Here is a tiny trained network, its code and every weight. The questions are about switching its units off for an input and a class, where a switched-off unit gives its printed mean instead of its output.

import numpy as np


def w(rows, s, z=0):
    codes = np.array(rows[::2]) - 128.0
    scale = np.full(codes.shape[1], s)
    scale[-1] = z or s
    return codes * scale


def norm(h):
    return h / np.sqrt((h * h).mean(-1, keepdims=True) + 1e-5)


def f(y):
    return y / 2 * (1 + np.tanh(0.7978845608 * (y + 0.044715 * y**3)))


def log_softmax(a):
    a = a - a.max(-1, keepdims=True)
    return a - np.log(np.exp(a).sum(-1, keepdims=True))


def net(x, mask):
    res = np.array(x, float).reshape(1, 5) / 4 @ E
    u = 0
    for l in range(3):
        y = f(norm(res) @ A[l][:, :-1].T + A[l][:, -1])
        res = res + np.where(mask[u : u + 7], y, B[l][:, -1]) @ B[l][:, :-1]
        u += 7
    return log_softmax(norm(res)[-1] @ U[:, :-1].T + U[:, -1])


A, B = {}, {}
E = w([
[105,36,174,105,52,173,29],'x0',
[87,22,107,92,216,183,158],'x1',
[176,47,140,162,8,202,138],'x2',
[83,122,11,126,64,107,134],'x3',
[165,252,173,185,144,209,2],'x4',
],0.0063)
A[0] = w([
[127,144,169,124,221,100,124,157],'L0N1',
[127,29,175,128,219,139,200,84],'L0N2',
[236,61,254,203,28,116,164,3],'L0N3',
[64,173,179,38,168,197,75,49],'L0N4',
[162,176,163,74,207,211,132,49],'L0N5',
[112,201,150,254,169,114,27,97],'L0N6',
[168,139,135,228,194,199,55,7],'L0N7',
],0.0061,0.0037)
B[0] = w([
[117,141,72,115,102,45,68,231],'L0N1',
[174,95,77,106,101,153,179,249],'L0N2',
[127,124,255,149,81,87,129,211],'L0N3',
[152,114,142,80,127,164,45,158],'L0N4',
[182,115,108,184,113,150,51,168],'L0N5',
[165,33,78,112,162,115,199,252],'L0N6',
[200,116,154,122,167,161,129,174],'L0N7',
],0.0069,0.003)
A[1] = w([
[124,154,161,62,175,201,113,98],'L1N1',
[141,186,178,180,196,203,103,4],'L1N2',
[108,149,58,198,1,120,117,64],'L1N3',
[131,80,190,35,149,198,93,63],'L1N4',
[62,73,154,159,88,179,93,68],'L1N5',
[185,149,135,163,183,200,106,9],'L1N6',
[58,172,166,193,42,159,136,11],'L1N7',
],0.008,0.003)
B[1] = w([
[119,132,73,129,135,94,10,154],'L1N1',
[182,17,41,225,166,155,111,189],'L1N2',
[208,120,52,14,98,40,106,251],'L1N3',
[1,194,119,102,121,78,106,248],'L1N4',
[162,175,168,127,203,80,146,201],'L1N5',
[146,39,36,188,95,127,84,206],'L1N6',
[168,109,105,103,48,79,127,156],'L1N7',
],0.0085,0.0024)
A[2] = w([
[94,46,112,106,138,138,163,56],'L2N1',
[165,176,132,149,203,70,89,2],'L2N2',
[84,166,45,177,184,94,139,116],'L2N3',
[160,89,123,73,67,178,107,10],'L2N4',
[139,126,255,156,53,153,112,61],'L2N5',
[153,19,182,107,220,79,204,214],'L2N6',
[153,122,85,222,128,239,76,84],'L2N7',
],0.0089,0.0031)
B[2] = w([
[111,82,152,104,137,191,141,166],'L2N1',
[111,155,124,244,121,221,101,164],'L2N2',
[92,133,174,159,78,126,155,206],'L2N3',
[124,155,125,120,109,109,143,139],'L2N4',
[115,62,204,246,80,50,131,170],'L2N5',
[155,128,141,124,133,194,107,254],'L2N6',
[190,58,60,133,218,76,131,194],'L2N7',
],0.011,0.0066)
U = w([
[203,64,58,189,171,120,52,154],'0',
[147,81,248,184,55,87,116,147],'1',
[62,39,137,54,149,220,180,159],'2',
[112,228,152,232,162,205,87,75],'3',
[223,181,188,95,145,180,179,2],'4',
[24,140,145,82,174,123,8,89],'5',
[177,128,70,34,46,68,110,191],'6',
[39,224,107,159,105,79,199,101],'7',
],0.017,0.005)

Each question gives the input, the list of numbers given to net, and the class t.
The units are the neurons (one row each of A and B). Each row of codes is followed by its name. A weight is (code - 128) times the scale printed after its matrix; where a second scale follows, it is the last column's (A, B and U).
mask holds one flag per neuron, layer by layer. A switched-off neuron (its flag False) gives its mean, the last column of its row in B, instead of its output. The means were averaged over made-up inputs and are rounded, as every weight is.
A unit's drop is (log p(t) with every unit on - log p(t) with that unit switched off) / (log p(t) with every unit on - log p(t) with every unit switched off).
most important unit: the unit with the biggest drop
k most important neurons: the k neurons with the biggest drops, biggest first
top k neurons in layer l: the k neurons of layer l with the biggest drops, biggest first
input [2,5,1,-1,1], class 5: top neuron in layer 0	[L0N6]
input [8,-5,-1,-3,5], class 0: top 2 neurons in layer 0	[L0N7; L0N1]
input [1,-4,6,-4,8], class 0: 2 most important neurons	[L2N7; L1N2]
input [4,-2,4,-7,7], class 0: 3 most important neurons	[L1N2; L2N7; L1N6]
input [-3,2,-6,-8,-5], class 4: 2 most important neurons	[L0N2; L1N4]
input [-1,-4,-1,-4,0], class 3: 2 most important neurons	[L2N2; L0N6]
input [-2,-3,5,4,8], class 0: 2 most important neurons	[L0N7; L0N1]
input [3,-1,4,4,6], class 6: top 2 neurons in layer 1	[L1N3; L1N7]
input [-1,7,-8,5,3], class 3: top 3 neurons in layer 2	[L2N2; L2N3; L2N7]
input [1,4,-3,5,1], class 5: top 3 neurons in layer 0	[L0N6; L0N2; L0N4]
input [0,-6,-8,7,-5], class 7: top 2 neurons in layer 2	[L2N3; L2N7]
input [-8,-3,-7,-1,0], class 3: top 2 neurons in layer 1	[L1N4; L1N3]
input [4,2,6,7,-4], class 6: 2 most important neurons	[L1N3; L0N6]
input [3,5,-6,8,0], class 2: top neuron in layer 1	[L1N4]
input [-7,-6,0,-6,4], class 0: 3 most important neurons	[L1N2; L2N7; L1N6]
input [-2,2,-8,1,4], class 3: 3 most important neurons	[L0N1; L2N2; L2N3]
input [-1,-6,-7,-8,-7], class 3: 3 most important neurons	[L2N2; L2N6; L1N4]
input [3,0,-3,5,-4], class 2: 2 most important neurons	[L0N1; L2N1]
input [-7,-4,7,-4,4], class 0: top 2 neurons in layer 2	[L2N7; L2N3]
input [-1,0,-4,7,5], class 7: top 2 neurons in layer 2	[L2N6; L2N3]
input [5,4,4,3,4], class 5: most important unit	L1N4
